Here is a tiny trained network, its code and every weight. The questions are about switching its units off for an input and a target symbol, where a switched-off unit gives its printed mean instead of its output.

import numpy as np


def w(rows, s, z=0):
    codes = np.array(rows[::2]) - 128.0
    scale = np.full(codes.shape[1], s)
    scale[-1] = z or s
    return codes * scale


def f(y):
    return np.maximum(y, 0)


def softmax(a):
    e = np.exp(a - a.max(-1, keepdims=True))
    return e / e.sum(-1, keepdims=True)


def log_softmax(a):
    a = a - a.max(-1, keepdims=True)
    return a - np.log(np.exp(a).sum(-1, keepdims=True))


def net(x, mask):
    ids = ['βγδεζηθλμξπστφψω'.index(c) for c in x.split()]
    T = len(ids)
    res = E[ids] + P[:T]
    r = res
    for j in range(2):
        rows = slice(2 * j, 2 * j + 2)
        q, k, v = (r @ M[0][rows].T for M in (Q, K, V))
        z = softmax(np.where(np.tri(T) > 0, q @ k.T / 2**0.5, -1e9)) @ v
        o = O[0][rows]
        res = res + np.where(mask[j], z, o[:, -1]) @ o[:, :-1]
    y = f(res @ A[0][:, :-1].T + A[0][:, -1])
    res = res + np.where(mask[2:6], y, B[0][:, -1]) @ B[0][:, :-1]
    return log_softmax(res[-1] @ U[:, :-1].T + U[:, -1])


Q, K, V, O, A, B = {}, {}, {}, {}, {}, {}
E = w([
[87,157,184,134],'β',
[108,137,196,151],'γ',
[42,129,234,70],'δ',
[85,151,187,115],'ε',
[119,88,80,152],'ζ',
[129,102,203,158],'η',
[52,89,29,25],'θ',
[4,191,149,187],'λ',
[89,130,148,130],'μ',
[86,120,113,104],'ξ',
[80,65,22,140],'π',
[24,174,72,127],'σ',
[125,190,180,227],'τ',
[151,3,215,160],'φ',
[81,47,124,24],'ψ',
[145,87,34,236],'ω',
],0.014)
P = w([
[73,81,254,117],'0',
[63,102,195,131],'1',
[66,104,167,135],'2',
[63,95,135,133],'3',
[55,87,122,141],'4',
[66,84,93,144],'5',
[71,92,121,147],'6',
[72,86,126,146],'7',
],0.0055)
Q[0] = w([
[159,127,172,89],'head 1',
[2,121,220,157],'head 1',
[241,146,120,88],'head 2',
[87,55,84,188],'head 2',
],0.0096)
K[0] = w([
[85,166,125,140],'head 1',
[99,15,29,159],'head 1',
[124,115,251,145],'head 2',
[195,60,100,115],'head 2',
],0.011)
V[0] = w([
[142,4,137,226],'head 1',
[83,87,66,88],'head 1',
[116,184,106,135],'head 2',
[178,168,48,165],'head 2',
],0.011)
O[0] = w([
[162,51,131,159,191],'head 1',
[130,111,12,114,255],'head 1',
[8,100,81,176,125],'head 2',
[109,55,133,138,44],'head 2',
],0.015,0.0068)
A[0] = w([
[87,157,151,78,27],'neuron 1',
[123,170,128,254,30],'neuron 2',
[158,184,75,229,59],'neuron 3',
[126,214,148,45,2],'neuron 4',
],0.0098,0.0062)
B[0] = w([
[67,29,177,205,177],'neuron 1',
[95,121,149,7,184],'neuron 2',
[134,59,164,58,253],'neuron 3',
[43,101,138,138,212],'neuron 4',
],0.011,0.0027)
U = w([
[95,165,172,177,92],'β',
[122,120,205,14,91],'γ',
[63,84,193,117,2],'δ',
[73,88,190,46,16],'ε',
[182,197,156,197,224],'ζ',
[179,128,185,120,158],'η',
[147,163,119,66,96],'θ',
[93,163,172,139,161],'λ',
[137,185,162,142,189],'μ',
[143,179,142,122,162],'ξ',
[151,103,116,150,199],'π',
[59,161,82,219,170],'σ',
[124,111,172,1,180],'τ',
[125,25,179,129,99],'φ',
[177,151,93,10,201],'ψ',
[148,35,99,129,67],'ω',
],0.0093,0.008)

Each question gives the input, a string of symbols that net reads in full, and the target symbol t.
The units are the heads (2 rows each of Q, K, V and O) and the neurons (one row each of A and B). Each row of codes is followed by its name. A weight is (code - 128) times the scale printed after its matrix; where a second scale follows, it is the last column's (O, A, B and U).
mask holds one flag per unit, heads first, then neurons. A switched-off unit (its flag False) gives its mean, the last column of its rows in O or B, instead of its output. The means were averaged over made-up inputs and are rounded, as every weight is.
A unit's drop is (log p(t) with every unit on - log p(t) with that unit switched off) / (log p(t) with every unit on - log p(t) with every unit switched off).
The circuit of an input: a set's keep is (log p(t) with only the set's units on - log p(t) with every unit switched off) / (log p(t) with every unit on - log p(t) with every unit switched off). Starting from all 6 units, units are removed one at a time, each time the one whose removal leaves the highest keep (on an exact tie, the one counted first), for as long as the keep stays at least 0.8.
units of the circuit, in order: the units of the circuit, biggest drop first
unit that matters most: the unit with the biggest drop
k most important neurons: the k neurons with the biggest drops, biggest first
heads that matter: for each layer, one digit per head in row order, 1 if its drop is at least 0.15 and else 0, layers parted by /
drop of u: that unit's drop, to one decimal
input δ φ ω φ σ ω ε ψ, target φ: unit that matters most	head 1
input η δ ψ γ, target ψ: heads that matter	11
input σ μ σ ξ, target σ: heads that matter	01
input σ σ η σ ψ ξ σ β, target σ: units of the circuit, in order	(head 2; head 1)
input δ ξ ψ ψ ψ ε, target ψ: heads that matter	11
input μ η β σ ε, target σ: units of the circuit, in order	(head 2; neuron 3)
input η β σ π δ λ, target ω: units of the circuit, in order	(head 1; neuron 3)
input σ η η φ θ β β, target ψ: heads that matter	10
input β θ η λ, target ψ: units of the circuit, in order	(neuron 3; head 1)
input σ β γ σ μ, target σ: heads that matter	01
input σ σ γ θ γ ψ τ η, target ψ: heads that matter	10
input ε π σ μ σ ω ψ, target ω: units of the circuit, in order	(head 1; head 2)
input σ τ θ σ δ ξ σ, target ψ: units of the circuit, in order	(head 1; neuron 3)
input θ ψ ψ φ, target ψ: heads that matter	11
input π ω π γ ξ, target ω: units of the circuit, in order	(head 1)
input π τ η ω σ σ ω, target φ: units of the circuit, in order	(head 1; head 2)
input σ σ η β σ ω, target φ: units of the circuit, in order	(head 2; head 1)
input θ β λ η σ, target ψ: 2 most important neurons	(neuron 3; neuron 1)
input ω τ μ η η β β, target φ: drop of head 2	0.1
input β γ φ, target η: drop of head 2	1.1
input σ β η η ω λ, target ω: drop of head 1	0.5
input ω ξ τ ε λ, target φ: drop of head 2	0.1
input σ ω β γ, target φ: units of the circuit, in order	(head 1)
